Each row has a class, written after it.
[ -83  -95  -36  451  201    7 -217    2  251  348   17  243 -191  -82
 -362  147 -145 -219 -460 -210   78  -24   63  247 -147  148  114  282
   95 -152 -437   37  469]  Duto
[ 138  227 -202 -770   39 -197  184   70 -106 -520  298 -208  170   83
  500 -234  -64  131  275  184    4 -214  101 -271  212 -288 -189 -118
  -76  317  777  -64 -180]  Sudo
[ 168  103   37   35   94 -157  170  -63 -143 -180   91 -132 -156  -79
  111   48   19 -133 -172  -69  -46   70 -136  377   37  -13  -24    8
   46  122  -99 -176    6]  Duto
[-199  -37   -4 -169   40   47  -38  145   -3  164  285    9  -16  -12
 -136  -20  -41   37  -80   21   39 -239   31 -203   31  123  -22   95
  117  -16   95    6  230]  pid
[  55  241 -225 -176  192 -161   47   88  121 -209  -26   90   27   12
  108 -162  -25 -219 -118   12  -38 -212  105    7   22 -141  -56   54
  -21   71  148  -74  127]  Dudep
[  88   88   20  259  -28   15   11   91  -34   65 -184   99  -41  -19
   23  -36 -103   20 -165  -16 -166  -67   21   37   -1   88  103  -54
   65   16 -129  101  143]  Sudo
[-185  -92    5  -77  117    2 -150  225  195  122  185  126    5   46
  -46 -149 -132 -191 -245   -1  117 -307   96 -261  -60   65    5  267
  102  -52  144  129  300]  Riv
[ 211  167  -63  275  133  -56  -76  -79  -73   63 -115   54 -243 -107
 -153  177  103 -122 -379 -183  -68  126 -136  556  -60  115   24   51
  -18  -36 -622 -261   68]  rugu
[ -15   20  -27 -166 -153   57  102  124  -86  -64  102   19   64   19
   44 -156  -92   80   84  124  -85 -129   58 -388  134   41   26 -124
   19   85  340  -19   41]  pid
[ -45   42  -24 -156   92    0   53  199   93  -19  328   56  -22  -98
   28   41   59   49  -16   -1  -57 -274   16 -129   21   68    8  102
   90   76   79  -60  131]  Duto
[-238  -38  -25   -4  203  -87  -52  162  120  190  333   31 -108  -41
  -87   96  -38 -117 -243  -62   26 -338   13    2   14   55   40  241
  173  -61 -180  -82  410]  gabov
[  25  -32   32  331   29   44  -82   96   69  102   -6  120 -110  -16
  -92   37  -71  -97 -276  -45  -12   25  -23  -32   -4  124   78   20
   38 -119 -303  -34  123]  Belod
[  77  235 -301  -53  202 -128  -66   33   80  -97 -113   96   -5  -12
 -121 -100    9 -272 -198  -58   10 -163   21  261  -36   34  -37  151
  -71  -13 -129  -36  133]  Nopo
[ 124  236 -120 -227  154 -145  -27  157   53 -226  -37    9    0  -64
  214 -121   75 -164 -187   -5   21 -190  105  120  -44  -83 -142  149
  -28   99  123 -150   46]  Sudo
[-142 -135   12 -140  100   -5  -79  169  188  123  264  171  -52  -32
  -70  -85 -164 -101 -302  -31   75 -288  106 -161   -2   41  -23  133
  158   28  152  128  296]  rugu
[  51  180 -103 -209  255  -81  -41  -55   47 -180  193   54  -41    6
 -127  -35  -86 -162 -154  -14   40  -17  111   57   52 -122  -96  -48
  -21   76   72 -150  -19]  pid
[-152  -18 -187  398  203    9   -9  -12  134  239  -64  251 -165  -44
 -593   25  -91 -284 -452 -192   -1   14  -26  350 -100  178  119  126
  125  -83 -506   89  472]  Dudep
[  60   95 -216  617  402 -158  -83 -175  193  148 -258  173 -255  -58
 -477  228   -6 -282 -578 -399  -20  176   44  723 -190   -4  171  185
   37 -126 -847 -127  415]  Simaf
[ 124  209 -174  -83  122 -155  110  -26  -78 -175   32   14  -99   10
  -99 -112 -113 -191 -259  -92    8    7   47  303   70  -53  -77   25
  -17  143   -4 -188  149]  bika
[ -30   13   45  376  -58   78  -64  231  -44  122  -77  115 -107 -111
 -237   48  104  -73 -258  -30   14   -3   39  -14    1  277   14 -115
   73 -186 -335    8  200]  Simaf
[ -52  -54   40 -159   94  -85   45  253  110   12  363    8 -100  -58
  167  -53  -36   -7 -153  -19   56 -317   49 -138   13    7  -19  192
  119   49  150  -78  309]  bika
[-148  -18 -117  163  121   26 -235  166  330  263   10  238  -36  -70
 -130   17  -53 -187 -271  -56   54 -278  102  -30 -134   80   64  445
   65 -153 -148  -42  408]  Belod
[-173  -91  -86  366   99  -40 -182  143  243  276   68  225 -152  -88
 -297   34  -40 -217 -383 -122  131 -177  108  166 -159  150   52  301
  144 -195 -225   -7  596]  Belod
[-109  -25 -112 -122   13   -6    4   28  116  131   76   63   20 -101
 -134  -54 -105 -100  -97   -7   31 -203   42   66  -35   74  -21  308
   77   95  124   34  152]  Duto
[ 225  161  -53  156  229  -93   85  -74  -78  -80   31  -41 -197 -144
 -165  204  121  -94 -325 -178    5  215  -78  515   34   25  -75  -45
  -30  -17 -529 -270   28]  Duto
[  44  205 -160 -318   88 -182  269   91 -121 -362  115 -149   48    2
  194 -214    5  -70   27   99  -36 -172   55   37  139  -99 -112  -71
   49  175  383  -35   16]  bika
[  56  -89   36  313   12   94 -118   20  -61   96 -184  127 -130  -36
  -95  -10  -83  -75 -241   -7  -83   51 -100   28   -4  185   91 -280
   -5 -157 -201  163   45]  gabov
[  92  198  -85  210  247 -135    3 -103  -26   77   -8   -9 -179  -86
 -247  189  -38 -156 -377 -187   36   99   49  597  -25   22  -63  195
   73   54 -455 -239  118]  Nopo
[ 170   -8  172  403   15   37    6  110 -131   86    0   -1 -245  -24
  -37  117  -99   43 -299  -47 -130   81 -113  109   49  209   98 -235
   82 -112 -500   44  204]  Nopo
[-200  176 -129 -413  -34  -37   35  411  116 -172  209   72  237   11
  115 -258  182  -63  149  105  -36 -608  102 -355  -37   61  -77  241
   61   75  402   70  135]  Riv
[ 154   29  141  534  134  120 -147  136   43  150 -124  174 -194 -143
 -166  218   61  -57 -389 -129  -61  136  -73   89  -43  163   74  -99
  -28 -277 -727  -72   56]  Riv
[ 128  197 -214   44  151  -97  -90   55  117 -112   -6   72  -74  -84
  -21   31  130 -103 -246 -155   42  -42   88  347  -80   22  -91  166
  -52   19 -208 -223  156]  Belod
[  18   -2  -19  225  -68   46  -36  103   51  -59  -36  178   24   18
  -41 -220  -41 -188   17  189   34  -45   56 -229  -40  113   49  -64
   -6  -76  289   36  -36]  Dudep
[  42  194 -115 -345  116 -197   79  125    8 -288  153  -56   65   88
  202 -224  -48 -145  -52   21   22 -242   83  -65   48 -154 -100  119
    4  140  282  -87   59]  rugu
[ -50  -69  -82  173  117   22 -204  152  252  266  190  169 -154 -130
 -102  147  -67   -3 -237  -66   46 -241   35   78  -88  167   13  258
   70 -167 -229    7  392]  Belod
[ -15  187 -216  206  222 -168  -69 -139   32  129 -185  127 -142   -7
 -308   29  -17 -243 -494 -261  -27  -32   99  542  -96  -40   62  127
   78    8 -304 -168  506]  pid
[ -22   49   67  426  122   60 -115   59  -15  199 -195  180 -176  -51
 -260   35  -18 -170 -299  -52  -90   55  -53   27   -3   91  178 -168
   59 -244 -451   16  288]  bika
[ 145  -57  166  643  121   84  -34  -47  -81  277 -180   94 -338 -114
 -207  276  -27  -42 -412 -223 -125  276 -240  386  -74  205  154  -84
   41 -202 -790  -51  158]  Dudep
[  28   10  -17  245   96   65  -68   74    5   35 -136  126  -28   -8
 -115  -25  -27 -103 -107    4  -46   32  -31  -23    0  162   45 -168
  -15 -133 -158  229   16]  Sudo
[ 158   19   52  478   78   59  -54  -31 -120  112  -42   48 -284 -110
 -233  198   16   71 -278 -133 -130  193 -155  331  -17  235  124 -243
   45 -134 -581  -17   79]  Belod
[-168 -110   28  267  175   -2  -56   87  168  276  150  166 -171  -85
 -313   98 -116 -197 -466 -172   46 -120   79  154  -57  141   67  273
  199  -37 -301  -74  384]  Simaf
[  67   -9  -88  715  377  -54 -145 -243  165  248 -233  228 -276  -82
 -479  274  -53 -292 -590 -394   79  363   48  682 -172   17  109  130
   13 -166 -758 -207  288]  Simaf
[-163  -15  -13  -62  119  -59  -86  213  214   66  285  185  -26  -16
  -23  -74  -42  -91 -212    7  114 -307  253 -198  -22  -53  -23  121
  151  -15  275  -56  405]  bika
[-175   24   -8 -345  182   -8    7  164   66   50  290  -16   33   19
   21 -115  -64  -34  -24   40  -33 -373   -6 -238   32   10   21  189
  127   49  226   81  190]  pid
[  81  159 -170  -56   78 -178  114   21  -80 -190  -24  -52  -44   87
  -58 -150  -49 -170 -230  -72    8  -59   36  275   22    3  -83   18
   34   70  -73  -59  217]  Nopo
[ 149  -74   72  332    0  123  -87   94  -44  170 -114   96 -214 -161
  -72  148   13   12 -257  -87 -102   75 -205  113    4  196  104  -51
  -35 -197 -529  -69  107]  gabov
[   8  -87   47  248   84  -17 -141  182  163  230  138  118 -212 -141
 -177  107  -63  -41 -437 -119   95 -123   86  137  -98  182    1  152
  141  -77 -335   66  401]  Duto
[-128  -88  -22  164  159  -19 -175  159  233  187  161  179  -98  -81
 -145    6  -83 -193 -340  -65  124 -224  123   48 -108   89   13  328
  115  -73  -62  -42  331]  gabov
[ -91  -54 -219   57   88   74 -187   80  209  254   65  272   10    0
 -335  -87 -174 -125 -239  -38  152 -133  166  -91  -73  139   17  234
  -17  -54  172   47  350]  Duto
[-243   -4 -173   98  184  -18 -146  183  298   99  105  250    9  -32
 -312  -58   -4 -256 -240  -62   40 -317  157  -59 -114   59   85  303
   97  -76 -107   11  384]  gabov
[-391   13 -133 -407   56  -69  -33  247  201   51  183   65  214  166
   30 -309  -86 -133   17   92   74 -511  219 -503  -17  -97   -8  324
  143   31  534  126  408]  Dudep
[  75   30  -63  138  -43  -10   36  119   46   18 -202  148    7   18
   83 -180  -33  -89 -151   23  -93 -149   -5  -84  -36   56   66  -53
   -3  -39   48   64  133]  Dudep
[-143  -21 -111    6   44  -45  -69  108   88  225    9   84  -70  -18
 -124 -128 -129 -164 -297  -48   25 -244   20   39   -9   72   77  264
  126  -35   -5   14  524]  Belod
[ 135   28  109  132  -42   11   99  195  -47 -138   99   27  -74 -111
  159   60  122  113  -83   59  -61   14   23 -158  107   33  -29 -343
   50  -32  -67  -86  -88]  Belod
[   5  -22   31 -190  -82   45   33  166  -56 -256   89   18   96   83
   80 -231  -65  -40  139  215  -11 -122  -17 -422   83   56  -16 -267
  -13   -2  415  226 -196]  Simaf
[-109   35  -68 -230  -73  -57  -64  301  185   11   83   77  120    3
  184 -248  -13  -73  -51  117   48 -496  160 -238 -115   41  -59  386
  103   88  373   41  166]  rugu
[ 119  -64  158  416   52   73 -140   78   28   26  -80  189 -184  -24
  -50   18  -76 -119 -222   61  -55  102 -106 -127  -19   94  132 -368
   -2 -243 -270  176   91]  Dudep
[  -7  -40   22  567  118   50  -26 -144    1  144 -231  256 -108   -7
 -391   40 -104 -304 -290  -91  -55  232  -72  181  -13  103  141 -258
   20 -203 -348   94  120]  Duto
[  45  103    4  332  262 -130   -9  -20   51   19   17   79 -177  -30
 -159   85   25 -264 -454 -157   43   89   60  309  -26  -37   10   84
   76  -92 -375 -329  155]  Belod
[ -32  233 -207    6  140 -154   38   37  146 -135  -45   74   84   -6
 -138  -82   83 -217 -126  -50   71 -157  220  289 -138  -57 -157  263
   35   76   24 -143   78]  pid
[  79  223 -153 -415   83  -90    2   85  -27 -290  147   20   35  -12
   57 -165  -15  -76  -69   57   16 -163  120  -56   69 -121 -135  -73
  -42  162  336 -134   -9]  Riv
[  28    0  103 -325  -82   36   88  236  -61 -279   83  -96  157   32
  451 -196   20  144  290  238 -113 -259  -16 -486   81  -38  -22 -173
    2   87  557  177 -307]  gabov
[ 108  -41   54  445  288   -6 -104   10   -4  318  167   63 -444 -217
 -265  388  -45  -40 -523 -268  -32  114 -194  477    9  209   85   43
   90 -220 -899 -136  425]  rugu
[-190   28 -149   62  161  -16 -172  196  284  183  130  220   -7   16
 -173  -85  -73 -213 -227  -61   93 -325  109  -33 -145   93   19  420
   81  -80  -17   48  464]  Dudep
[  55  -77    0  350  139  -25 -180   89  132  295   39  161 -251 -108
 -116  145  -27  -94 -486 -186   58  -62   -2  232 -115  153   92  133
   68 -135 -364  -69  507]  Duto
[   6  -61  128   87  -53   74   26  145  -63  -26   82   28   10  -16
   78  -25   43   95   69  121  -33  -61   26 -279   57  108   -8 -266
   47 -104  180  116 -100]  Riv
[  -9   90  -43 -616 -169   83  105  245  -23 -335  122  -44  326  110
  389 -344   12  154  520  332  -93 -334  104 -712  123  -65  -74 -108
  -74  162  871  108 -297]  Nopo
[  54 -123  -61  595  226   -9 -204    0  176  355   27  218 -365 -121
 -388  271 -112 -182 -609 -268   11   13 -140  509 -141  243  142  192
   58 -215 -893  -45  456]  gabov
[ -53  -89   57   72   42   11   64  179   73   60  152  121  -92 -137
  -68  -24    2  -87 -209   13  -56 -219  -26  -41  -22  118   60   64
  131  -10  -35    1  169]  rugu
[-150  -53 -165   64   91  -14  -96   63  245  104   67  236   27   55
 -169 -107 -187 -157 -269 -105   41 -199  153  -49 -131   23   40  314
   59   70   46   -6  273]  Sudo
[  32  241 -220  -72  212 -117  -69   41   83  -24 -102   69   17   10
  -68  -32  -63 -182 -263  -60   32 -116  158  192  -26  -63 -100  220
  -38   26  -65 -131  164]  Sudo
[  -6  268 -272 -221  229 -158   -1   41  179 -298 -100  118  154  102
   23 -216  -15 -266 -103  -15   16 -199  248   36  -41 -199 -125   89
  -37   80  264  -82   42]  Simaf
[  15  121 -154  -42  -22 -150  134  101  145 -204  -75   55  105    3
  -32 -178  -32 -241 -174  -15   77  -99  228   52  -42  -94 -124  234
   18  150  110 -119   81]  Duto
